Here is a tiny trained network, its code and every weight. The questions are about switching its units off for an input and a target symbol, where a switched-off unit gives its printed mean instead of its output.

import numpy as np


def w(rows, s, z=0):
    codes = np.array(rows[::2]) - 128.0
    scale = np.full(codes.shape[1], s)
    scale[-1] = z or s
    return codes * scale


def f(y):
    return y / 2 * (1 + np.tanh(0.7978845608 * (y + 0.044715 * y**3)))


def softmax(a):
    e = np.exp(a - a.max(-1, keepdims=True))
    return e / e.sum(-1, keepdims=True)


def log_softmax(a):
    a = a - a.max(-1, keepdims=True)
    return a - np.log(np.exp(a).sum(-1, keepdims=True))


def net(x, mask):
    ids = ['ΔΘβζμξψω'.index(c) for c in x.split()]
    T = len(ids)
    res = E[ids] + P[:T]
    u = 0
    for l in range(2):
        r = res
        for j in range(3):
            rows = slice(2 * j, 2 * j + 2)
            q, k, v = (r @ M[l][rows].T for M in (Q, K, V))
            z = softmax(np.where(np.tri(T) > 0, q @ k.T / 2**0.5, -1e9)) @ v
            o = O[l][rows]
            res = res + np.where(mask[u + j], z, o[:, -1]) @ o[:, :-1]
        u += 3
        y = f(res @ A[l][:, :-1].T + A[l][:, -1])
        res = res + np.where(mask[u : u + 4], y, B[l][:, -1]) @ B[l][:, :-1]
        u += 4
    return log_softmax(res[-1] @ U[:, :-1].T + U[:, -1])


Q, K, V, O, A, B = {}, {}, {}, {}, {}, {}
E = w([
[98,166,154,175,199,133,173],'Δ',
[97,192,117,167,160,148,163],'Θ',
[59,93,103,118,108,145,19],'β',
[99,72,240,153,110,129,101],'ζ',
[137,122,148,28,130,92,146],'μ',
[174,123,149,170,226,52,232],'ξ',
[198,128,175,134,152,184,77],'ψ',
[253,156,125,224,134,71,146],'ω',
],0.013)
P = w([
[88,42,75,94,42,152,114],'0',
[84,20,89,58,198,117,52],'1',
[115,95,114,86,50,134,132],'2',
[117,120,92,117,90,102,148],'3',
[116,57,133,49,220,75,54],'4',
[139,147,153,83,57,111,146],'5',
[148,188,118,134,127,71,175],'6',
[142,111,168,45,238,49,70],'7',
[171,195,190,77,65,102,165],'8',
[178,243,145,136,152,69,189],'9',
[179,171,193,48,254,29,90],'10',
],0.0091)
Q[0] = w([
[154,99,254,86,71,153,161],'L0H0',
[163,166,64,194,204,159,181],'L0H0',
[122,179,114,177,77,148,146],'L0H1',
[153,161,159,141,134,122,147],'L0H1',
[148,148,209,159,99,178,101],'L0H2',
[152,101,123,117,143,92,129],'L0H2',
],0.035)
K[0] = w([
[151,112,254,96,113,160,141],'L0H0',
[163,206,77,141,173,169,186],'L0H0',
[74,120,84,177,123,170,139],'L0H1',
[132,136,152,133,139,182,164],'L0H1',
[121,148,198,129,108,98,165],'L0H2',
[117,131,78,116,91,120,110],'L0H2',
],0.039)
V[0] = w([
[136,177,88,224,165,89,193],'L0H0',
[129,147,94,161,146,108,194],'L0H0',
[4,151,170,153,196,115,53],'L0H1',
[122,57,133,73,111,177,194],'L0H1',
[140,88,120,185,107,143,154],'L0H2',
[104,166,99,141,124,57,114],'L0H2',
],0.0042)
O[0] = w([
[86,52,231,35,3,239,74,20],'L0H0',
[111,97,179,85,78,201,105,3],'L0H0',
[113,186,77,170,174,76,169,236],'L0H1',
[130,81,138,119,120,99,100,235],'L0H1',
[132,108,140,105,117,124,96,101],'L0H2',
[112,110,122,139,148,114,141,71],'L0H2',
],0.0036,0.00057)
A[0] = w([
[46,147,169,141,35,179,143,2],'L0N0',
[61,234,92,122,29,170,66,6],'L0N1',
[43,150,152,90,172,160,127,14],'L0N2',
[123,163,98,118,2,186,176,79],'L0N3',
],0.016,0.0024)
B[0] = w([
[63,167,135,110,132,151,124,201],'L0N0',
[98,9,61,138,168,173,184,206],'L0N1',
[148,111,99,137,129,35,91,253],'L0N2',
[92,216,53,187,231,60,143,205],'L0N3',
],0.012,0.0018)
Q[1] = w([
[82,125,127,169,20,75,251],'L1H0',
[113,129,161,80,104,44,114],'L1H0',
[107,173,78,137,91,203,178],'L1H1',
[85,144,174,133,101,77,96],'L1H1',
[116,148,77,155,107,229,205],'L1H2',
[105,170,142,112,68,106,146],'L1H2',
],0.031)
K[1] = w([
[13,50,116,204,59,137,198],'L1H0',
[147,209,219,107,82,42,165],'L1H0',
[37,68,39,153,112,146,110],'L1H1',
[107,189,210,114,138,98,128],'L1H1',
[71,35,1,149,118,175,123],'L1H2',
[69,165,149,97,124,122,162],'L1H2',
],0.025)
V[1] = w([
[121,143,142,158,129,158,159],'L1H0',
[130,122,145,123,192,133,61],'L1H0',
[152,72,222,199,187,161,216],'L1H1',
[218,143,60,3,170,134,208],'L1H1',
[164,179,118,73,174,254,64],'L1H2',
[209,142,79,234,119,144,87],'L1H2',
],0.014)
O[1] = w([
[140,141,143,104,134,112,152,97],'L1H0',
[91,132,124,186,126,123,119,166],'L1H0',
[100,94,101,103,140,254,147,191],'L1H1',
[101,43,9,120,77,77,94,160],'L1H1',
[153,57,205,166,206,76,172,2],'L1H2',
[227,138,72,93,174,176,184,142],'L1H2',
],0.009,0.0078)
A[1] = w([
[209,64,156,142,56,114,65,136],'L1N0',
[156,168,115,155,47,149,203,12],'L1N1',
[152,95,178,112,6,159,167,110],'L1N2',
[182,115,195,168,55,163,143,2],'L1N3',
],0.016,0.003)
B[1] = w([
[134,188,115,38,152,140,154,254],'L1N0',
[49,116,106,127,162,107,15,239],'L1N1',
[185,114,183,165,199,52,179,237],'L1N2',
[117,55,17,188,6,130,178,206],'L1N3',
],0.012,0.006)
U = w([
[111,188,255,140,93,183,148,246],'Δ',
[98,185,120,176,153,132,234,3],'Θ',
[101,47,169,122,65,190,140,110],'β',
[179,149,152,218,54,97,169,121],'ζ',
[135,135,174,105,71,76,170,90],'μ',
[138,67,197,163,200,83,168,127],'ξ',
[239,178,141,132,82,194,196,198],'ψ',
[180,159,144,214,104,93,98,87],'ω',
],0.0053,0.0051)

Each question gives the input, a string of symbols that net reads in full, and the target symbol t.
The units are the heads (2 rows each of Q, K, V and O) and the neurons (one row each of A and B). Each row of codes is followed by its name. A weight is (code - 128) times the scale printed after its matrix; where a second scale follows, it is the last column's (O, A, B and U).
mask holds one flag per unit, layer by layer, with each layer's heads first. A switched-off unit (its flag False) gives its mean, the last column of its rows in O or B, instead of its output. The means were averaged over made-up inputs and are rounded, as every weight is.
A unit's drop is (log p(t) with every unit on - log p(t) with that unit switched off) / (log p(t) with every unit on - log p(t) with every unit switched off).
The circuit of an input: a set's keep is (log p(t) with only the set's units on - log p(t) with every unit switched off) / (log p(t) with every unit on - log p(t) with every unit switched off). Starting from the 12 units with the biggest drops (on a tie, the unit counted first), units are removed one at a time, each time the one whose removal leaves the highest keep (on an exact tie, the one counted first), for as long as the keep stays at least 0.8.
units of the circuit, in order: the units of the circuit, biggest drop first
unit that matters most: the unit with the biggest drop
top k neurons: the k neurons with the biggest drops, biggest first
top k neurons in layer l: the k neurons of layer l with the biggest drops, biggest first
heads that matter: for each layer, one digit per head in row order, 1 if its drop is at least 0.15 and else 0, layers parted by /
drop of u: that unit's drop, to one decimal
input ω μ ζ μ ψ μ ζ, target μ: top neuron => L0N1
input Δ ζ ψ β β ω β ω μ, target μ: units of the circuit, in order => L1H1, L1N0, L1H2
input Δ β Δ ψ ω β μ ζ, target μ: heads that matter => 000 / 010
input β μ β ω, target ω: heads that matter => 000 / 001
input ζ μ μ ω μ β ψ ζ, target ξ: units of the circuit, in order => L1H2, L0N1
input ξ Δ β μ β, target μ: heads that matter => 000 / 010
input ζ ζ ζ ζ ζ μ ψ μ, target ξ: units of the circuit, in order => L1H2, L0N1
input β ξ ψ ζ ζ ζ ξ ζ β ζ ω, target ψ: top 2 neurons => L1N1, L1N0
input Δ ω μ ζ ω Δ ψ Δ ξ β ζ, target β: heads that matter => 000 / 010
input Θ β ψ, target ψ: top 2 neurons in layer 0 => L0N1, L0N0
input ξ ω Θ ζ β, target Δ: units of the circuit, in order => L0N1, L1H1
input ζ ω ζ μ Δ β β β Θ, target Θ: heads that matter => 100 / 000
input ψ β μ β Θ, target μ: top 2 neurons => L1N0, L0N2
input Δ ω ω ζ ψ Δ, target Δ: units of the circuit, in order => L1H1, L0N0, L1H2
input ζ ζ ψ Δ Δ, target ξ: units of the circuit, in order => L1H2
input ξ Θ μ ω Θ ω, target ω: top 2 neurons => L1N1, L0N3
input ζ ζ β ψ μ, target ξ: top 2 neurons in layer 1 => L1N3, L1N0
input ω ω Θ ψ ζ ψ ζ ζ β, target β: top 2 neurons => L0N1, L1N2
input Δ β β β Θ μ ζ Θ ψ ζ ζ, target ξ: heads that matter => 100 / 001
input ζ Δ Δ β Θ, target ω: unit that matters most => L0N2
input μ ψ ζ ω ξ ζ β, target β: units of the circuit, in order => L0N1, L1N2
input ψ ψ β ω μ, target ψ: heads that matter => 000 / 001
input Δ Θ ζ β Θ ψ ζ Θ, target ξ: top 2 neurons in layer 0 => L0N2, L0N1
input ζ μ Θ ξ ζ ζ, target ζ: top 2 neurons in layer 1 => L1N3, L1N2
input β β β μ Δ, target μ: drop of L1H1 => 0.7
